Below are the code and all the weights of a small trained network. Each question names an input and a target symbol and asks about switching units off, where a switched-off unit gives its printed mean instead of its output.

import numpy as np


def w(rows, s, z=0):
    codes = np.array(rows[::2]) - 128.0
    scale = np.full(codes.shape[1], s)
    scale[-1] = z or s
    return codes * scale


def norm(h):
    return h / np.sqrt((h * h).mean(-1, keepdims=True) + 1e-5)


def f(y):
    return np.maximum(y, 0)


def softmax(a):
    e = np.exp(a - a.max(-1, keepdims=True))
    return e / e.sum(-1, keepdims=True)


def log_softmax(a):
    a = a - a.max(-1, keepdims=True)
    return a - np.log(np.exp(a).sum(-1, keepdims=True))


def net(x, mask):
    ids = ['ΔΘΛΞΨαβγεζημτφω'.index(c) for c in x.split()]
    T = len(ids)
    res = E[ids] + P[:T]
    q, k, v = (norm(res) @ M[0].T for M in (Q, K, V))
    z = softmax(np.where(np.tri(T) > 0, q @ k.T / 3**0.5, -1e9)) @ v
    res = res + np.where(mask[0], z, O[0][:, -1]) @ O[0][:, :-1]
    y = f(norm(res) @ A[0][:, :-1].T + A[0][:, -1])
    res = res + np.where(mask[1:17], y, B[0][:, -1]) @ B[0][:, :-1]
    return log_softmax(norm(res)[-1] @ U[:, :-1].T + U[:, -1])


Q, K, V, O, A, B = {}, {}, {}, {}, {}, {}
E = w([
[67,116,96,140],'Δ',
[234,107,48,122],'Θ',
[191,109,122,148],'Λ',
[188,123,145,220],'Ξ',
[162,162,121,184],'Ψ',
[105,141,104,176],'α',
[160,166,126,80],'β',
[68,135,132,43],'γ',
[70,174,59,98],'ε',
[110,68,201,123],'ζ',
[202,72,59,70],'η',
[151,154,86,155],'μ',
[5,172,187,114],'τ',
[96,174,34,131],'φ',
[117,89,72,70],'ω',
],0.025)
P = w([
[19,187,145,253],'0',
[35,169,150,206],'1',
[38,176,139,199],'2',
[33,181,128,209],'3',
[24,179,126,207],'4',
[31,191,121,210],'5',
],0.0033)
Q[0] = w([
[191,138,115,188],'h0',
[114,114,255,112],'h0',
[116,112,201,95],'h0',
],0.027)
K[0] = w([
[187,213,183,152],'h0',
[73,6,176,188],'h0',
[64,46,146,146],'h0',
],0.021)
V[0] = w([
[90,54,3,176],'h0',
[120,131,179,185],'h0',
[79,134,155,32],'h0',
],0.0052)
O[0] = w([
[212,178,126,16,177],'h0',
[90,172,231,143,3],'h0',
[2,81,59,158,107],'h0',
],0.0042,0.0012)
A[0] = w([
[116,178,172,126,39],'n0',
[179,138,136,194,165],'n1',
[129,2,124,223,54],'n2',
[165,87,250,173,106],'n3',
[139,56,167,69,110],'n4',
[160,99,203,129,3],'n5',
[74,143,129,110,84],'n6',
[129,103,123,74,132],'n7',
[101,36,111,225,120],'n8',
[78,111,89,111,65],'n9',
[109,90,84,154,89],'n10',
[94,132,135,75,93],'n11',
[83,178,100,180,55],'n12',
[84,164,147,87,51],'n13',
[98,131,113,105,126],'n14',
[112,130,86,231,103],'n15',
],0.016,0.0046)
B[0] = w([
[142,146,147,99,151],'n0',
[93,142,121,172,244],'n1',
[122,194,112,226,211],'n2',
[106,117,145,2,200],'n3',
[186,128,146,110,173],'n4',
[78,95,144,96,148],'n5',
[138,128,96,165,183],'n6',
[114,114,107,117,186],'n7',
[171,67,131,188,229],'n8',
[93,125,112,80,196],'n9',
[114,146,156,109,187],'n10',
[123,105,128,172,181],'n11',
[140,171,143,83,228],'n12',
[137,110,136,198,180],'n13',
[112,116,128,134,183],'n14',
[173,89,148,132,253],'n15',
],0.04,0.0061)
U = w([
[115,70,179,77,86],'Δ',
[126,206,197,96,140],'Θ',
[86,70,67,79,111],'Λ',
[149,219,95,76,148],'Ξ',
[91,136,116,174,78],'Ψ',
[143,2,112,128,3],'α',
[151,244,152,170,110],'β',
[58,169,67,135,165],'γ',
[53,154,143,108,230],'ε',
[72,90,208,148,118],'ζ',
[149,163,26,140,142],'η',
[194,134,164,127,128],'μ',
[37,186,159,175,128],'τ',
[183,107,80,91,188],'φ',
[63,77,83,144,137],'ω',
],0.023,0.011)

Each question gives the input, a string of symbols that net reads in full, and the target symbol t.
The units are the heads (3 rows each of Q, K, V and O) and the neurons (one row each of A and B). Each row of codes is followed by its name. A weight is (code - 128) times the scale printed after its matrix; where a second scale follows, it is the last column's (O, A, B and U).
mask holds one flag per unit, heads first, then neurons. A switched-off unit (its flag False) gives its mean, the last column of its rows in O or B, instead of its output. The means were averaged over made-up inputs and are rounded, as every weight is.
A unit's drop is (log p(t) with every unit on - log p(t) with that unit switched off) / (log p(t) with every unit on - log p(t) with every unit switched off).
The circuit of an input: a set's keep is (log p(t) with only the set's units on - log p(t) with every unit switched off) / (log p(t) with every unit on - log p(t) with every unit switched off). Starting from the 12 units with the biggest drops (on a tie, the unit counted first), units are removed one at a time, each time the one whose removal leaves the highest keep (on an exact tie, the one counted first), for as long as the keep stays at least 0.8.
units of the circuit, in order: the units of the circuit, biggest drop first
most important unit: the unit with the biggest drop
top k neurons: the k neurons with the biggest drops, biggest first
drop of u: that unit's drop, to one decimal
input α η Θ β, target η: units of the circuit, in order	(n12 n15 n1)
input ζ β φ, target φ: units of the circuit, in order	(n15 n12 n2)
input μ ε Λ Ψ Θ, target η: units of the circuit, in order	(n15 n8)
input Θ ω Θ, target η: most important unit	n15
input ζ μ Λ ζ, target Δ: top 3 neurons	(n3 n8 n4)
input β ε φ, target φ: units of the circuit, in order	(n15 n2 n12)
input Ψ Λ η Δ, target α: top 2 neurons	(n8 n9)
input α ω ω η η β, target η: units of the circuit, in order	(n15 n1 n12)
input Ξ μ Ξ, target ζ: top 3 neurons	(n3 n1 n2)
input Ψ η Ξ Λ, target ε: units of the circuit, in order	(h0 n3 n1)
input φ τ γ γ τ μ, target β: top 4 neurons	(n1 n8 n3 n12)
input Ψ Ξ Ψ, target Θ: drop of n8	0.2
input ω Θ β ω ω, target ω: drop of n3	0.3
input Θ ζ Ψ ε Ξ, target ζ: drop of n15	0.5
